Each name stands for a flat space through zero: a line, a plane or more. A row that begins with a name and a colon came from that space; any other row is followed by the name of the space it lies nearest, among the names in its block.
nezuk-pim: [ 124   56  -27   52 -154  101  110  200 -392   73  235 -113    9   23
 -237  -65 -293 -197  181  -63  -74   21 -144 -146  -98  159 -288 -166
   55 -198]
vorud-pego: [ -31 -211  -94 -170  206  455   39  209 -749  293   90 -109 -190  199
 -186    2   56  -47  373  -39  316 -152  297   53  121 -123 -283  274
   97 -140]
nezu-boni: [  61  102    1 -260 -290 -485   70  398 -103  -26   88  -77  200  -85
  199 -251 -439 -352  402  143 -437    8   44  161   36  136 -170 -438
  286    6]
duz-ruton: [  12  319 -309  -21 -292 -574  313  335  219  176 -104 -148  223  146
  378  -94 -306 -393  238 -125 -132 -291  233 -421  263   38 -118 -257
 -224  107]
vorud-pego: [ 110 -131 -357 -321  214   74   39 -126 -553  -67 -170   19  166  -69
   -5  -56 -108   33   84 -240   86 -247  353  196  239 -216  188  -44
  310  -11]
nezu-boni: [ -64  -48 -145   58   24 -117 -125 -127  -52 -113   86   17 -218  232
  -67  -46  118  -75  161 -113  139  -27  -53 -233  170  130  -32  -27
  -51   36]
nezuk-pim: [ 322  110 -119   64   -3  118  274   91    1  -41   79 -217  385  -33
 -135  115 -320 -118 -306  -14  -22 -190  -55 -439  -99 -275  118  -64
  -21  -84]
nezu-boni: [ -85  120   61   -5  155  170  211  -94 -174   36  -12 -403  -38  113
 -485 -163 -419   -4 -127  328  143   56 -541 -221 -190 -178  -93  -39
  249  -66]
duz-ruton: [  24   32  101  -18  -13   50   88  340  -45  136   70 -155   -9  168
   99  138   38  -90  121  135   91  -49  153 -171   26 -103 -134   77
  -53  -35]
nezuk-pim: [ -67  -11  -46   54   72   45 -238 -200  110  -85  -45  259  -97   86
  206  112  246  287 -202 -144  150   21 -114   19  -26  -27   73  156
   20   22]
nezu-boni: [ -23   25   30  -62  -96 -128  -12   20 -125   30    4 -177  -82  156
  -83  -98  -44  -95  179  182    6   43  109  -69   75  102  -17 -197
   53  144]
nezuk-pim: [-177   60   87  156  -11 -265  114 -249  711 -115   42 -261 -137   48
 -309   35    7    8 -146  307  -92   99 -253 -351 -190  196 -121  -37
 -101  298]
vorud-pego: [ 190  229   43   23 -429 -556  113  386  382  -31   59   92  413 -155
  387 -234 -440 -436   87   64 -529   13  -30  -44   32   75   74 -396
 -109   -4]
duz-ruton: [ 205  -14  123   14 -352 -266  133  310  243   21  185  245  437 -493
   40 -439 -595 -514  159   59 -752  120 -116  356 -141  164  -48 -253
  -61 -137]
duz-ruton: [ 190  -36 -107 -181   11   80  232  323 -208   34  144    3  360 -326
  -10  -63 -442 -202   73 -117 -295 -174  -80  147 -150 -174 -192    5
  222 -272]
nezuk-pim: [  61   69   83  -73   -6  -42  191   73  144  -55   20 -145  237 -246
 -134  -56 -355  -49 -141  171 -252   24 -257   70 -237  -99  -41 -101
  197  -58]
vorud-pego: [  26  -56   57   72 -134 -285  -94  218  174  -89   89  149  -49   35
  229  -76  139 -320  295  -78 -141   40  182    9  270  138   89  -82
 -252  -39]
nezu-boni: [ -37  208  -37 -145  161   27  215  130 -232  -43 -114 -205  124   16
  -56   43 -412  107 -143   76   75  -18 -374  -42 -124 -258 -100  -65
  429 -206]
duz-ruton: [  48   84  410  215 -200 -236   94  451  517  -85  203  -12   44  -36
   64   90  -85 -289   66  272 -322  289  -90  -95 -100  166 -116  -95
 -180 -103]
nezu-boni: [   3  -83   40   23   42  321   26   10  -30  196   59  -61  -51  -74
  -42  181  245  151  -58  -38  125 -110  116   14 -150  -48 -136  250
 -156   -2]
vorud-pego: [-114  -32  -28  -53  117  149  105  -15 -240  135   -9 -367 -267  247
 -258  175  201   74  167  115  312  -76  234 -225   56   39 -190   63
   -1  125]
somo-riz: [ 139  -43 -320 -351   47 -124  -80   98 -567  -21 -141  -46   96  280
  306   86   78   16  229 -131  196 -264  653  -47  382 -173  169 -168
  271  153]
duz-ruton: [  36   10 -147  -60  226  283   13 -336 -258  -33 -214 -184    1  -25
  -92  131  212  283 -278 -146  360 -194   -6  -33   59 -289  327   74
    9   -2]
vorud-pego: [ 228  189 -143 -194 -365  -34   87  409 -498  325  119 -281  179  266
  253  150 -129  -41  206   49   39 -248  453 -318  -47   23 -294 -283
  104  147]
somo-riz: [-103 -121  -94 -117  257   60  139  -52 -106  -30   41 -307 -145  164
 -363   -4  -66  -68  147  166  162  -95   -7 -215   48  -93 -145  103
  167   66]
vorud-pego: [ 223   43  169  203 -462 -326 -314  -94  393 -151   78  487  262 -200
  307 -317 -103 -166 -150    2 -495  270  -68  229  -33  261  364 -341
 -220  106]
nezu-boni: [ -21  163  140 -123 -241 -367  127   53  280  -57    2 -186  201 -310
  -41 -242 -411 -132   14  275 -459   98 -335  200 -252  117  -64 -377
  203   79]
duz-ruton: [-254 -100   44  130  257 -196   -4 -178  593 -222 -150  108 -261   -5
   19  224  428   86  -29  -77   86   99  137   15  194  107   97  234
 -203   86]
duz-ruton: [-117   88   62   13  -34  -41   54  159  -18  184  -13 -294 -232  437
    5  196  187   35  151  247  277   -3  291 -370   83   61 -199   15
  -69  218]
somo-riz: [ -42 -142  180  -47  176  217   -8   14   20  -36  -39  -38  -85 -224
  -28  198  325  141  -19  -13   52   25  106  306  -36  -80   74  183
  -42  -98]
somo-riz: [ 218   25  122   37 -289   68 -179  -52  242   17  117  257  325 -403
  269  -53  -13  134 -320  -60 -342   -5 -225  271 -364  -17  125  -61
  -79  -13]
duz-ruton: [-105  214   35  111 -169 -471  127 -131  589  -71 -148 -166   36   33
    7 -102 -115 -113  -95  214 -160   79  -80 -221   31  147  120 -256
 -153  275]
nezuk-pim: [ -61 -101 -121 -165  179  318  -47  -78 -515  140  -59  -92 -153   78
  -69   66  177  192  101 -107  309 -151  132  112   49 -124  -69  157
  127  -40]
nezuk-pim: [ -83  115  -51  117   88  251  199 -280 -122  136 -130 -312 -104  -19
 -377   -2  -20  120 -182   -6  252  -58 -214 -162  -86  -38   16   32
 -134   -8]
somo-riz: [  20 -142   -6   37  109   50   15 -136 -179  -69  -86  -28 -110   68
 -250  -50  106 -118  128    3   89   91  360   46  274   86  213  -47
  -97   66]
nezuk-pim: [  32 -233  140  132   96   94 -165   60   64 -105   46  380  -77  -60
   69  -12  236 -121  100 -123  -51  175  228  259  207   59  177  193
 -203 -136]
somo-riz: [  95  123 -195 -186 -211 -118  112  512 -422  229   28  116  216 -150
  464  -99 -228 -257  368 -355 -154 -260  132  199  133  -53 -211  -99
    2 -300]
somo-riz: [ 261  368  -43   97 -605  -68    1  114  294  347    9  -30  360 -115
  603  336  199  287 -383 -146 -117 -256  249 -250 -353   85  -67 -197
 -358  255]
nezu-boni: [  40  106   33  -73  -20   79  273  154  -48  226  -65 -194  253  -61
 -125 -189 -465 -131  -71  263 -104  -49  -96  -25 -139 -209  -64  -11
   95    0]
nezuk-pim: [  25  -20 -112  -64  120  239  -34 -335 -295  -98   62 -126  -13  -66
 -366  -76 -180  204 -198  -16   88  -32 -443  -24 -241  -67  -34  -41
  301  -55]
vorud-pego: [-110  -33   -1 -204  131   10   18  172  -88   60   29 -261 -144  203
   65  209  171  107  161  155  194 -137  129 -124   -7 -123 -216  110
  184   84]
nezuk-pim: [ 169  559  -86  210 -548 -299  353  328   92  308 -120 -273  244  112
  335  252 -146  -85 -106 -137  -31 -122  299 -505   -4  208 -119 -425
 -384   88]
nezu-boni: [-178  318  146  -24  -16 -261  222  -82  218  -98 -123 -554  -90  115
 -268   48 -245  108 -150  411   41  130 -449 -273 -201   26  -85 -317
  257  135]
vorud-pego: [ -13   97 -280 -173   95 -194  169   85  -10  -54  -54 -215   79   65
  133  141  -57  -15   53 -142   94 -306   31 -263   95 -166  -83  -30
  130    3]
somo-riz: [  38 -246   99 -151   84 -116  -48  124 -338 -119  -42   19  -76   91
 -159 -216  -33 -337  443  180  -95  187  538  288  412   90  219 -175
  109   57]
duz-ruton: [-175 -117  280  -80  147   83   25  157  -80   70  -44 -247 -298  163
 -160  136  262   18  256  335  158  166  313  123   93   49  -92   85
   40   93]
somo-riz: [ 105 -152  374  176 -230  130 -245  -38  221  -46  189  317   12 -357
  -18  -69  174   16  -73   53 -354  317  -64  450 -246  278   73  -27
 -191  -45]
duz-ruton: [ 150 -113 -221 -125   16  329    9  -64 -586  198   17  -15   81   11
 -115  -49  -37   32   70 -161  135 -199  300   39   38  -78  -23   42
   46    5]
somo-riz: [ 258 -128  -60  -32 -133  231 -351 -226 -355    6   33  204   62  125
  143   92  307  252 -153  -92  125  -21  425   46   26   18  270  -75
    0  206]
vorud-pego: [-370  -39  374  -16  157 -385  -92  251  329 -288   56  -20 -409  113
  -26  -62   46 -165  378  315 -105  388 -372  208  103  180 -178  -20
  211 -141]
nezuk-pim: [-222 -168 -230 -156  523  382   34 -338 -402  118 -272 -250 -301  315
 -258   73  303  251    5    4  654 -235  207 -114  266 -353  130  388
   72  111]
duz-ruton: [ -26   27   11  -97  -47 -273   70  290 -147  -68   23  -71  -53  118
   46  -36 -132 -248  353   46  -94   68  183    6  210  123 -106 -202
  125  -49]
vorud-pego: [-120   31  172  103   64 -143  -65 -104  467 -178  -39   19  -82  -49
   38   33  127   65 -159  117  -34  131 -293    9  -53  -15  130   45
  -61   14]
nezu-boni: [  20  -34  -10 -184  129   64  113  333 -368   59  -32  -71   22  121
   61  124  -80  -52  211   33   83  -31  323   62  138 -122 -123   38
  228 -105]
nezuk-pim: [  19  140   53   46 -108  152  149   87    2  159  191 -239  119 -191
 -176 -237 -377 -129  -81   92 -100 -123 -759 -119 -359 -157 -205    5
  -24 -228]
duz-ruton: [ 155  289   16  106 -354   21  165   88    7  328  -20 -302  210   91
   63  -52 -169  -63 -162  162   26 -135    1 -358 -140  -56   23 -205
 -267  153]
somo-riz: [-164  -76  204  247  165  123    1 -231  362 -157  -15  112 -207 -249
 -263   56  197   92 -161  -67  -22  235 -326  194 -102  142   46  189
 -191 -155]
somo-riz: [ 220  216   -8  141 -301  -98  198   81  391  -34  146  120  438 -458
   60   58 -405   -5 -364 -160 -483   -3 -361  -23 -450  113 -164 -165
  -20 -138]
vorud-pego: [ 162 -125  109  -55  -33  364   23  153 -142  253   36  184  254 -210
   53   -3  -89   63 -114   64 -140   -3  256  301 -198 -132  -44  201
    6  -30]
somo-riz: [-107  -96  132  -15   69  -24 -107  165 -247  -21  -49   81 -275  199
   50   70  243  -52  325   13  131  191  366  179  288  155   -7    2
    2  -40]
vorud-pego: [  21  262  -29  231 -280 -432  -15 -206  328 -240  -37   37   12  -14
    8  -49 -113  -52 -146 -108 -182  176 -246 -199   13  339  131 -423
 -116   68]
vorud-pego: [ -52  -59   54  150  -35  117 -307 -405    3  -97   54  212 -183   52
 -149 -134  121  205 -173   -5   59  196 -311   69 -122  170   91   -3
    2   69]
nezu-boni: [  76   82  120  -42 -182 -212  128  516   -3  163   14 -159   43  282
  252  163   33 -239  290  213  -20    8  605 -207  209   49 -102 -126
 -110  128]
nezu-boni: [ 159  -43 -147  -41 -127  206  -82   69 -183  195  111  252  206 -103
  216  -12  -54   74  -70 -212  -71 -172   79   75 -150  -64 -124  129
  -18  -50]
somo-riz: [-257  136  235  237  -32 -182   80  -89  548   53  -47 -232 -265  272
 -206  -12   51  -22  -59  410   89  225 -190 -336  -55  165  -94   17
 -208  241]
nezu-boni: [  23   63 -101 -138  -87 -175 -200 -203 -139 -121 -194  184   48    6
  258   57   99  273 -101 -112  -19   57  238  230   70  100  189 -234
  232  171]
nezuk-pim: [ -48   38 -122 -105   35 -164  -45   56  138  -31   61  -64   -3  248
  154   71  -30   55   -1   96   75 -133  -74 -298  -31 -108 -146   48
  171  132]
duz-ruton: [  13   78  -13   50  -46 -195  143  -91  296  -56  -97 -128  101  -67
  -66  -32  -79  -92  -93   80 -103   -7   46 -113   37   22  142 -129
 -110  133]
nezuk-pim: [-287 -127  168  227  440  315   18 -300  574  -82  -15   59 -243  -53
 -301  128  203  269 -377  112  215  115 -556  -57 -240 -178  -60  585
  -98  -91]
nezu-boni: [ 141  -31 -152 -133 -147 -229   75  438 -214  138   54  164  234  121
  276 -238 -333 -444  385  -34 -202 -115  408  -11  291  -42  -58  -93
    4  -30]
[  77  -48  -51  243  -64  434 -125 -425  -18  203  -77   92  -48 -196
  -25   25  468  218 -297 -313  242 -155   26   52  -42  -25  301  204
 -564   21] -> somo-riz
[ -76  350   86   66 -362 -404   80  160  628  152  -58 -147   99   32
  430  179   60  104 -153  149 -139  -57  -50 -254 -210  113 -160 -161
 -183  251] -> somo-riz
[-203 -113 -102   -6  461  212  248 -375  128 -104 -204 -113  -89 -209
 -474   53  -38  174 -212  -44  134  -13 -160  106  -47 -125   20  285
  111  -46] -> vorud-pego
[ 124  147 -221 -117 -303 -132  -42  142  -87  190   92   24  214    2
  376  -42 -111   -5   36 -153  -98 -285   -3 -136 -112  -23 -163 -127
   -3   65] -> somo-riz
[   4  -72   54  -21  -31 -209  -42  137  208  -71   58  136   68    9
  102 -155 -116 -218  133  113 -199   63   34   51   89    6   33  -14
    6   27] -> duz-ruton
[ -10 -318  -51  -69  386  700 -286 -323 -476   58  -21  174 -202   29
  -94  171  495  445 -179 -193  469 -112   80  235  -26 -281  136  494
   56  -89] -> duz-ruton
[-223   62  -63 -118  177  -61   78 -236  -25   13 -232 -197 -110   74
 -165 -147 -116  107  -30  168  149   -6 -175   37   37 -102   50  -11
  190  119] -> nezuk-pim
[   1  152   80  189 -169  171  232  102  255  270  144 -183   75 -178
 -129   47 -123  -19 -154   28  -81  -84 -337 -202 -370   37 -314  113
 -271  -82] -> somo-riz
[ -78  -44 -138  -15  133  -87  -37 -297  109 -110 -154  -19  -62    1
  -36  -79  133   27  -50  -77  114  -89   -2  -14  174  -70  252   20
  -75  104] -> somo-riz
[ 110  -25 -161  -26  -40  147  -34  149 -366  117  191   71   58  167
    0 -115 -224 -118  113  -93   57 -126 -104 -188  -19  -77 -194   55
   85 -128] -> nezu-boni
[-163  -51 -220  -76  115 -141 -155 -517  -18 -215 -118   53 -179  -34
 -160 -125   77  194  -37 -148   60   -3 -194  108   44  143   93  -98
  184  139] -> nezu-boni
[ -82  -83 -153 -101  279  316  179 -261 -208  152 -104 -303  -36   35
 -401  -92  -97   83  -88  116  261 -194  -75 -114  -46 -254   -4  204
   75   81] -> vorud-pego
[ 192 -263   18  -20  -89   84 -230    9 -357  -12   45  384   97 -144
   59 -366   -2 -297  256 -137 -187   83  324  438  287   50  334  -69
 -141  -87] -> duz-ruton
[  37   71  -34   63  -72  155   12  -51 -231  110   34  -17    4   47
 -121  -79 -147   31  -59  -25   60   15 -152  -69  -95   28  -76  -38
   11  -54] -> vorud-pego
[-149  125 -129  -65    8  -64  164  -72   43  177 -129 -320  -85   79
  -28   29   54   53   40   40  173 -203   14 -191   10  -42 -106    5
  -81  149] -> nezu-boni
[ -84   40  -42  -80  121  -69  192  277  -49   81  -36 -133  -34  226
   12  122 -119  -81  160  107   98  -37  206 -185  106  -68 -225   86
  124    1] -> nezuk-pim
[ -95  -63 -182 -125  207  188  248  -17 -101  233  -70 -188    2  114
 -229   81 -121   78   11  100  156 -174  252 -160  -55 -115 -279  247
  122  148] -> nezu-boni
[ 120 -189 -156  -88  198  392   31   96 -755   91   38  -38  -94  168
 -195   86   85  -55  236 -197  301 -112  425  -10  248  -91  -22  123
   53 -161] -> nezuk-pim
[ 138  -36 -112    2 -133  173 -275 -219 -422   38   50  170   -7  113
   31 -119   55  130  -54 -132  108  -11   24   28    4   51  125 -106
   38   52] -> vorud-pego
[ 152  322 -341  187 -169 -125  183 -114   78   39  -39 -212  191   88
   99  -15 -139 -115 -238 -306  168 -351 -297 -628   73 -151  165 -161
 -336  -50] -> vorud-pego
[-232  -30  154  -60   70 -244  222  419   52  -10  136 -212 -253  106
 -217    5 -174 -314  510  225 -134  168   16  -16   65  239 -484  -24
  148 -100] -> somo-riz
[ 267  144  229  186 -304  279  133  390  -53  278   49  150  264 -183
  230  354   44  104 -208  -99 -146  113  414  101 -227  112 -125    6
 -242 -127] -> vorud-pego
[ -15  -12   77  104   30   48   53 -141  158   11 -120  -38   -7 -118
  -87  -34  118  -22  -95   14   20   35   56   72   66  -15  224   27
 -234   33] -> somo-riz
